Each row has a hidden value. The values are split into ranges, and the tier after each row names the range that its value falls in. Each part has its own value, ranges and names.
| -0.23 | -0.31 | -6.54 |  0.26 |  0.67 |  0.19 |  0.76 |  0.09 |  1.24 |  0.60 | -0.10 |  0.93 |  0.05 | -0.50 | -0.24 | -0.10 | -0.23 | -0.57 | -0.16 |  0.70 | -1.23 | -0.17 |  0.45 | -0.46 | -0.20 | -0.37 | -0.26 | -0.10 |  2.09 |  0.07 |  0.06 | -> jt
| -0.53 | -0.05 |  4.20 | -0.01 | -0.59 |  0.02 | -0.77 |  0.40 |  0.03 | -1.02 |  1.47 | -0.47 |  0.14 |  0.45 | -0.29 |  0.39 |  0.41 |  0.86 |  0.07 | -0.47 |  1.70 |  0.26 | -0.50 |  0.11 |  0.84 |  0.50 |  1.38 | -0.46 | -1.98 | -0.07 |  0.52 | -> dr
|  0.15 | -0.19 | -2.30 |  0.16 |  0.10 |  0.26 |  1.29 | -0.28 |  0.23 |  0.45 | -0.80 |  0.23 |  0.01 | -0.54 |  0.21 | -0.01 | -0.03 | -0.45 |  0.00 | -0.07 | -0.57 | -0.03 |  0.04 |  0.54 | -0.10 | -0.26 | -0.29 | -0.03 |  0.02 | -0.07 | -0.19 | -> jt
| -0.77 |  0.04 |  0.16 | -0.04 |  0.02 | -0.12 | -0.77 |  0.54 | -0.18 | -1.16 |  1.62 | -0.11 |  0.11 |  0.39 | -0.62 |  0.43 |  0.20 |  0.49 | -0.03 |  0.15 |  1.04 |  0.31 |  0.23 | -1.07 |  0.41 |  0.20 |  0.87 | -0.43 |  0.87 |  0.10 |  0.59 | -> dr
| -0.43 |  0.03 | -5.28 |  0.07 |  0.63 |  0.09 |  0.70 |  0.17 |  0.34 |  0.01 | -0.01 |  0.53 |  0.05 | -0.24 | -0.29 |  0.17 |  0.00 | -0.35 | -0.12 |  0.42 | -0.59 | -0.01 |  0.51 | -0.63 | -0.23 | -0.55 | -0.21 |  0.02 |  2.32 |  0.07 |  0.26 | -> Lm
|  0.06 | -0.73 | -5.38 |  0.42 |  0.59 |  0.61 |  0.96 | -0.27 |  2.29 |  1.35 | -0.60 |  0.87 |  0.06 | -1.09 |  0.12 | -0.17 | -0.37 | -1.02 | -0.13 |  0.59 | -1.55 | -0.36 |  0.06 |  0.83 | -0.08 | -0.43 | -0.67 | -0.39 |  0.07 | -0.01 | -0.52 | -> tm
|  0.08 | -0.36 | -2.51 |  0.28 |  0.06 |  0.38 |  0.68 | -0.22 |  0.68 |  0.65 | -0.69 |  0.65 |  0.05 | -0.42 |  0.17 | -0.16 | -0.05 | -0.52 | -0.01 | -0.02 | -0.71 | -0.12 |  0.01 |  0.89 | -0.01 | -0.31 | -0.20 | -0.03 | -0.67 | -0.09 | -0.13 | -> jt
| -0.18 | -0.13 |  5.44 |  0.00 | -0.71 |  0.11 | -0.74 |  0.06 | -0.20 | -0.57 |  1.04 | -0.51 |  0.11 |  0.42 |  0.10 |  0.19 |  0.33 |  0.39 |  0.08 | -0.49 |  1.24 |  0.16 | -0.56 |  0.78 |  0.75 |  0.56 |  1.07 | -0.39 | -2.14 | -0.08 |  0.16 | -> dr
| -0.75 |  0.26 | -2.41 | -0.20 |  0.04 |  0.04 | -0.40 |  0.47 | -0.77 | -1.20 |  1.40 |  0.13 |  0.07 |  0.33 | -0.47 |  0.38 |  0.23 |  0.13 | -0.04 |  0.23 |  0.91 |  0.34 |  0.39 | -0.91 |  0.09 | -0.09 |  0.65 | -0.25 |  1.87 |  0.12 |  0.52 | -> dr
|  0.07 | -0.14 |  4.83 |  0.12 | -0.49 |  0.07 | -0.54 | -0.07 |  0.55 | -0.06 |  0.28 | -0.41 |  0.03 | -0.09 |  0.03 | -0.01 |  0.13 |  0.28 |  0.08 | -0.47 |  0.65 |  0.19 | -0.58 |  0.58 |  0.64 |  0.64 |  0.64 | -0.24 | -2.50 | -0.07 | -0.05 | -> qh
|  0.61 | -0.56 |  0.96 |  0.37 |  0.02 |  0.20 |  0.66 | -0.41 |  1.32 |  1.29 | -1.12 | -0.07 |  0.03 | -0.50 |  0.45 | -0.41 | -0.13 | -0.37 |  0.01 | -0.25 | -0.87 | -0.29 | -0.46 |  1.39 |  0.17 | -0.15 | -0.17 |  0.02 | -2.25 | -0.15 | -0.31 | -> tm
|  0.52 | -0.38 |  2.59 |  0.30 | -0.19 |  0.06 |  0.41 | -0.27 |  1.18 |  0.73 | -0.93 |  0.05 |  0.02 | -0.41 |  0.39 | -0.32 | -0.04 | -0.30 |  0.05 | -0.29 | -0.36 | -0.16 | -0.65 |  1.18 |  0.07 |  0.07 | -0.09 |  0.02 | -2.47 | -0.14 | -0.26 | -> jt
| -0.43 | -0.05 |  3.30 |  0.14 | -0.38 | -0.10 | -0.55 |  0.16 |  0.40 | -0.65 |  1.10 | -0.29 |  0.13 |  0.06 | -0.28 |  0.15 |  0.14 |  0.32 |  0.03 | -0.32 |  0.87 |  0.18 | -0.38 | -0.08 |  0.61 |  0.51 |  0.99 | -0.32 | -1.61 | -0.02 |  0.24 | -> qh
|  0.03 | -0.30 |  2.71 |  0.16 | -0.31 |  0.06 | -0.27 |  0.10 |  0.63 | -0.05 |  0.24 | -0.10 |  0.05 | -0.14 | -0.04 | -0.03 |  0.03 | -0.34 |  0.03 | -0.24 |  0.42 |  0.06 | -0.35 |  0.19 |  0.48 |  0.18 |  0.45 | -0.14 | -1.57 | -0.06 |  0.11 | -> qh
|  0.25 | -0.30 | -5.51 |  0.28 |  0.73 |  0.11 |  0.87 |  0.00 |  1.76 |  1.07 | -0.75 |  0.78 | -0.07 | -0.80 |  0.05 | -0.24 | -0.67 | -0.70 | -0.13 |  0.64 | -1.07 | -0.32 |  0.31 | -0.23 | -0.43 | -0.60 | -1.13 |  0.01 |  2.23 |  0.09 | -0.20 | -> tm
| -0.62 | -0.06 |  0.34 |  0.08 | -0.10 | -0.07 | -0.78 |  0.61 |  0.92 | -0.70 |  1.40 | -0.16 |  0.13 |  0.01 | -0.47 |  0.33 |  0.04 |  0.35 | -0.04 | -0.02 |  0.89 |  0.15 | -0.20 | -0.42 |  0.68 |  0.30 |  0.96 | -0.49 | -0.16 |  0.06 |  0.46 | -> qh
|  0.66 | -0.04 |  7.26 | -0.33 | -0.44 | -0.17 | -0.33 | -0.39 |  0.47 |  0.39 | -1.10 | -0.60 | -0.18 | -0.21 |  0.62 | -0.17 | -0.30 |  0.29 |  0.11 | -0.60 | -0.18 | -0.24 | -0.87 |  0.90 |  0.14 |  0.81 | -0.48 | -0.09 | -3.60 | -0.11 | -0.55 | -> jt
|  0.55 | -0.22 |  4.96 |  0.07 | -0.27 |  0.04 |  0.02 | -0.33 |  0.96 |  0.65 | -0.96 | -0.32 | -0.07 | -0.47 |  0.47 | -0.27 | -0.19 |  0.03 |  0.08 | -0.46 | -0.35 | -0.24 | -0.86 |  1.07 |  0.41 |  0.60 | -0.15 | -0.12 | -2.67 | -0.11 | -0.49 | -> jt
|  0.27 | -0.29 | -6.61 |  0.51 |  0.79 |  0.13 |  0.83 |  0.20 |  1.72 |  0.81 | -1.26 |  0.85 | -0.02 | -0.55 | -0.29 | -0.24 | -0.53 | -0.49 | -0.14 |  0.67 | -1.48 | -0.20 |  0.49 | -0.58 | -0.19 | -0.69 | -0.80 |  0.09 |  2.30 |  0.12 | -0.15 | -> tm
| -0.41 |  0.19 |  5.92 | -0.21 | -0.64 | -0.10 | -0.83 |  0.15 | -1.14 | -0.97 |  1.22 | -0.70 |  0.11 |  0.52 | -0.17 |  0.30 |  0.51 |  0.66 |  0.12 | -0.60 |  1.68 |  0.29 | -0.40 |  0.20 |  0.66 |  0.62 |  1.28 | -0.29 | -1.63 | -0.04 |  0.45 | -> dr
| -0.93 |  0.06 | -3.14 |  0.01 |  0.28 |  0.30 | -0.14 |  0.53 | -0.94 | -1.13 |  2.09 |  0.26 |  0.19 |  0.39 | -0.73 |  0.48 |  0.40 |  0.03 | -0.09 |  0.35 |  0.84 |  0.32 |  0.67 | -1.08 |  0.09 | -0.38 |  0.75 | -0.45 |  2.53 |  0.11 |  0.57 | -> dr

| -0.60 | -0.53 | -0.40 |  1.66 |  0.71 | -0.85 |  1.00 |  0.78 | -0.01 |  2.81 | -1.13 | -2.16 |  0.97 | -2.36 | -0.16 |  0.92 |  0.77 |  0.48 |  0.16 |  0.43 | -3.16 | -1.85 | -0.97 | -2.64 | -0.15 |  3.59 |  1.38 |  0.74 | -0.66 |  0.76 | -0.50 | -0.99 | -2.42 |  0.46 |  1.23 | -0.33 | -1.30 |  0.95 |  2.00 |  0.15 | -0.88 |  0.63 | -0.12 |  0.70 | -0.06 |  0.58 |  2.06 |  0.13 | -0.75 |  0.90 |  1.29 | -1.94 | -0.20 | -0.46 |  0.42 | -0.60 | -0.19 | -1.22 | -2.40 |  1.75 | -3.81 | -1.46 | -1.06 | -1.58 | -0.02 | -1.20 |  0.20 |  0.81 |  0.43 |  0.34 |  0.08 |  0.18 | -0.43 |  1.24 |  1.19 | -1.46 |  0.10 | -0.12 | -> mj
| -0.09 | -0.27 |  1.18 |  0.83 |  0.26 | -0.95 | -0.10 | -0.34 | -0.26 |  0.39 |  0.04 |  0.33 |  0.55 | -0.81 |  0.34 | -0.16 | -0.50 |  0.53 | -0.20 | -0.02 | -2.14 |  0.48 |  0.66 | -0.56 |  0.22 | -0.92 |  1.00 | -0.82 | -0.38 | -0.44 | -0.40 | -1.14 | -0.81 |  0.11 | -0.03 | -0.39 | -1.32 |  1.84 |  0.52 |  0.28 | -0.38 |  0.58 | -0.75 |  0.24 | -0.63 | -0.12 | -0.16 |  0.06 | -0.59 | -0.26 | -1.48 |  0.92 |  0.23 |  0.14 |  0.07 |  0.13 | -0.12 | -0.28 | -2.21 | -0.54 |  0.91 | -0.18 |  0.05 | -1.72 | -0.20 | -0.40 |  0.29 |  0.95 |  0.06 | -0.11 | -0.03 |  0.50 |  0.05 |  0.28 |  2.69 |  1.06 | -0.70 |  0.21 | -> mj
| -1.64 | -1.68 | -0.64 |  0.39 | -0.08 | -0.37 | -0.26 |  0.04 | -0.09 | -0.31 | -1.21 |  2.71 |  1.01 | -0.97 |  0.59 | -0.82 | -2.58 | -1.20 | -0.86 | -0.37 | -0.74 |  0.30 |  2.10 | -3.56 |  0.46 |  0.48 | -0.06 |  0.76 |  1.43 | -0.44 | -1.21 | -0.97 | -1.55 |  0.20 | -0.48 | -0.35 |  3.59 |  2.17 | -1.35 |  0.96 | -0.01 | -0.17 |  0.39 | -1.48 |  0.98 | -2.66 |  3.13 | -0.10 | -1.44 | -0.38 | -0.88 | -0.80 |  0.32 | -2.30 |  0.72 |  1.71 |  1.03 | -2.43 |  0.29 |  2.37 | -3.19 | -1.25 | -0.90 |  1.00 |  0.16 |  0.99 |  0.78 |  0.54 | -0.09 |  1.41 |  0.53 | -1.34 |  0.04 | -0.19 |  0.42 |  0.40 |  1.31 |  1.34 | -> Rr
|  0.30 |  0.44 |  0.06 |  2.19 |  0.18 | -0.85 |  1.05 | -0.77 | -0.29 |  1.29 |  0.68 | -0.38 | -0.16 | -0.42 |  0.68 | -0.17 |  0.30 |  0.16 | -0.05 |  0.27 | -0.01 |  0.39 | -0.21 | -0.57 |  1.14 | -2.07 |  0.23 |  0.05 | -0.37 |  0.12 |  0.49 | -0.34 | -0.74 |  0.14 | -1.73 |  0.18 | -1.70 |  1.79 |  0.16 | -0.44 | -0.79 | -0.44 | -0.65 |  0.53 | -0.78 | -1.31 |  0.02 |  0.04 | -0.01 |  0.37 | -0.90 |  0.09 |  0.82 | -0.67 | -0.04 |  0.30 | -0.18 | -0.05 | -0.86 | -0.18 | -1.09 | -0.71 | -0.11 | -0.30 |  0.00 | -0.19 | -0.87 | -0.73 |  0.45 |  0.07 |  0.02 |  0.38 | -0.45 |  0.47 |  1.02 |  0.34 |  0.06 |  0.76 | -> mj
|  1.86 | -0.73 |  1.49 |  0.24 |  4.50 |  1.53 | -2.22 | -1.09 |  1.73 |  7.30 | -8.69 | -2.20 | -3.79 | -1.48 | -1.08 | -3.86 | -3.61 |  1.36 | -2.08 | -1.14 |  6.13 |  1.18 | -1.48 |  5.36 |  0.44 |  2.95 | -3.04 | -1.39 | -0.59 |  2.52 |  1.35 | -2.46 | -3.00 | -2.77 | -5.23 | -0.68 |  2.11 | -0.77 |  2.49 | -4.52 | -2.97 |  1.34 | -2.40 |  0.44 | -1.61 | -3.85 |  3.01 | -0.54 | -0.98 |  0.24 | -3.29 |  1.44 |  1.76 | -1.30 | -2.29 | -1.42 |  1.14 | -4.85 | -1.44 |  2.17 | -0.19 |  3.21 | -1.33 |  4.48 |  0.39 |  1.10 | -4.55 | -1.89 | -2.79 | -2.99 |  0.73 |  1.08 |  2.52 |  2.82 |  1.09 |  0.00 | -1.64 |  0.87 | -> tp
|  1.57 |  2.05 | -0.86 |  9.36 | -0.86 | -2.86 |  3.56 | -2.68 | -0.57 |  5.81 |  0.48 | -2.21 | -0.13 | -2.12 |  2.04 | -1.85 |  1.45 |  0.01 |  0.83 |  1.21 |  0.59 |  0.11 | -2.33 | -2.30 |  4.41 | -6.70 |  1.82 |  3.07 | -0.92 |  1.28 |  3.28 | -0.43 | -3.35 | -1.12 | -6.64 |  1.29 | -7.32 |  5.57 |  1.12 | -1.94 | -2.36 | -2.23 | -1.82 |  1.13 | -3.50 | -3.97 | -1.32 |  0.96 |  1.59 |  2.46 | -3.02 | -0.50 |  2.85 | -3.30 |  0.37 |  0.25 | -0.53 |  2.18 | -1.54 |  0.58 | -5.07 | -1.54 | -1.29 | -0.63 |  0.14 | -0.53 | -3.94 | -5.64 |  1.44 |  0.92 | -0.08 |  1.03 | -1.93 |  2.23 |  0.31 | -0.54 |  1.02 |  2.58 | -> tp
|  1.39 | -0.98 |  1.69 |  0.77 |  3.93 |  0.73 | -1.70 | -1.07 |  1.33 |  6.26 | -8.38 | -1.67 | -3.53 | -1.28 | -0.98 | -3.03 | -3.09 |  1.54 | -1.83 | -0.95 |  4.54 |  0.94 | -1.16 |  4.09 | -0.01 |  3.32 | -1.67 | -1.50 | -0.30 |  1.47 |  0.78 | -2.36 | -2.70 | -1.84 | -4.08 | -0.63 |  1.18 | -0.57 |  2.78 | -3.99 | -2.64 |  1.56 | -2.07 |  0.36 | -1.54 | -3.66 |  1.99 | -0.45 | -1.03 |  0.36 | -3.68 |  1.50 |  2.36 | -1.52 | -1.97 | -0.86 |  0.88 | -4.28 | -1.47 |  2.24 |  0.43 |  2.33 | -1.33 |  3.38 |  0.28 |  0.72 | -3.71 | -1.19 | -2.27 | -2.62 |  0.81 |  0.87 |  2.01 |  2.68 |  1.99 |  0.26 | -1.48 |  0.53 | -> rq
|  0.41 |  0.76 |  0.14 |  1.19 |  0.19 | -0.65 |  0.41 | -0.48 | -0.21 |  0.70 |  0.58 | -0.39 |  0.15 | -0.72 |  0.50 | -0.52 | -0.18 |  0.06 | -0.15 |  0.30 | -0.79 |  0.48 |  0.42 | -0.35 |  0.78 | -0.93 |  0.20 | -0.26 | -0.55 | -0.14 |  0.31 | -0.25 | -0.33 | -0.02 | -1.09 |  0.02 | -0.79 |  0.84 | -0.16 | -0.02 | -0.49 | -0.34 | -0.93 |  0.34 | -0.50 | -0.57 | -0.12 | -0.16 | -0.31 | -0.08 | -0.44 |  0.49 |  0.34 |  0.14 | -0.12 |  0.08 | -0.63 |  0.07 | -0.75 | -0.44 | -0.08 | -0.08 |  0.26 | -0.02 | -0.17 | -0.11 | -0.04 | -0.04 | -0.03 |  0.23 | -0.16 |  0.43 |  0.01 | -0.19 |  0.32 |  0.28 | -0.43 |  0.30 | -> mh
|  0.33 |  0.02 |  0.73 |  1.58 |  0.31 | -0.74 |  0.54 | -0.61 | -0.19 |  0.51 |  0.29 | -0.65 | -0.04 | -1.03 |  0.42 | -0.43 | -0.58 |  0.36 | -0.16 |  0.27 | -2.15 |  0.47 | -0.21 | -0.65 |  0.72 | -1.05 |  0.77 | -0.69 | -0.48 | -0.49 |  0.10 | -0.68 | -0.60 |  0.36 | -0.84 | -0.16 | -1.41 |  1.70 |  0.39 |  0.21 | -0.62 |  0.08 | -0.87 |  0.45 | -0.60 | -0.74 | -0.18 | -0.11 | -0.49 |  0.06 | -1.25 |  0.89 |  0.61 | -0.19 |  0.01 |  0.40 | -0.47 | -0.43 | -1.42 | -0.24 | -0.39 | -0.26 |  0.12 | -0.72 | -0.14 | -0.31 |  0.23 |  0.16 |  0.05 | -0.23 |  0.12 |  0.33 |  0.16 |  0.17 |  2.11 |  0.54 | -0.41 |  0.24 | -> mh
| -0.37 |  0.09 | -0.74 |  1.87 |  0.78 | -0.74 |  1.02 |  0.70 |  0.12 |  3.45 | -0.85 | -2.18 |  2.02 | -2.81 |  0.24 |  0.59 |  0.72 |  0.39 |  0.50 |  0.56 | -3.05 | -1.84 | -1.09 | -2.45 |  0.47 |  3.26 |  1.28 |  1.14 | -0.96 |  0.99 | -0.27 | -0.98 | -2.76 | -0.08 |  0.76 | -0.56 | -1.36 |  1.03 |  1.64 |  0.21 | -1.35 |  0.73 | -0.81 |  1.06 |  0.08 |  0.34 |  2.71 |  0.01 | -0.88 |  0.66 |  2.35 | -2.39 | -0.45 | -0.11 |  0.76 | -1.10 | -0.55 | -1.12 | -2.87 |  1.67 | -4.07 | -2.23 | -0.77 | -1.55 | -0.17 | -1.17 |  0.41 |  1.60 |  0.48 |  0.40 | -0.21 |  0.38 | -0.39 |  1.28 |  0.30 | -1.68 |  0.07 | -0.01 | -> rq
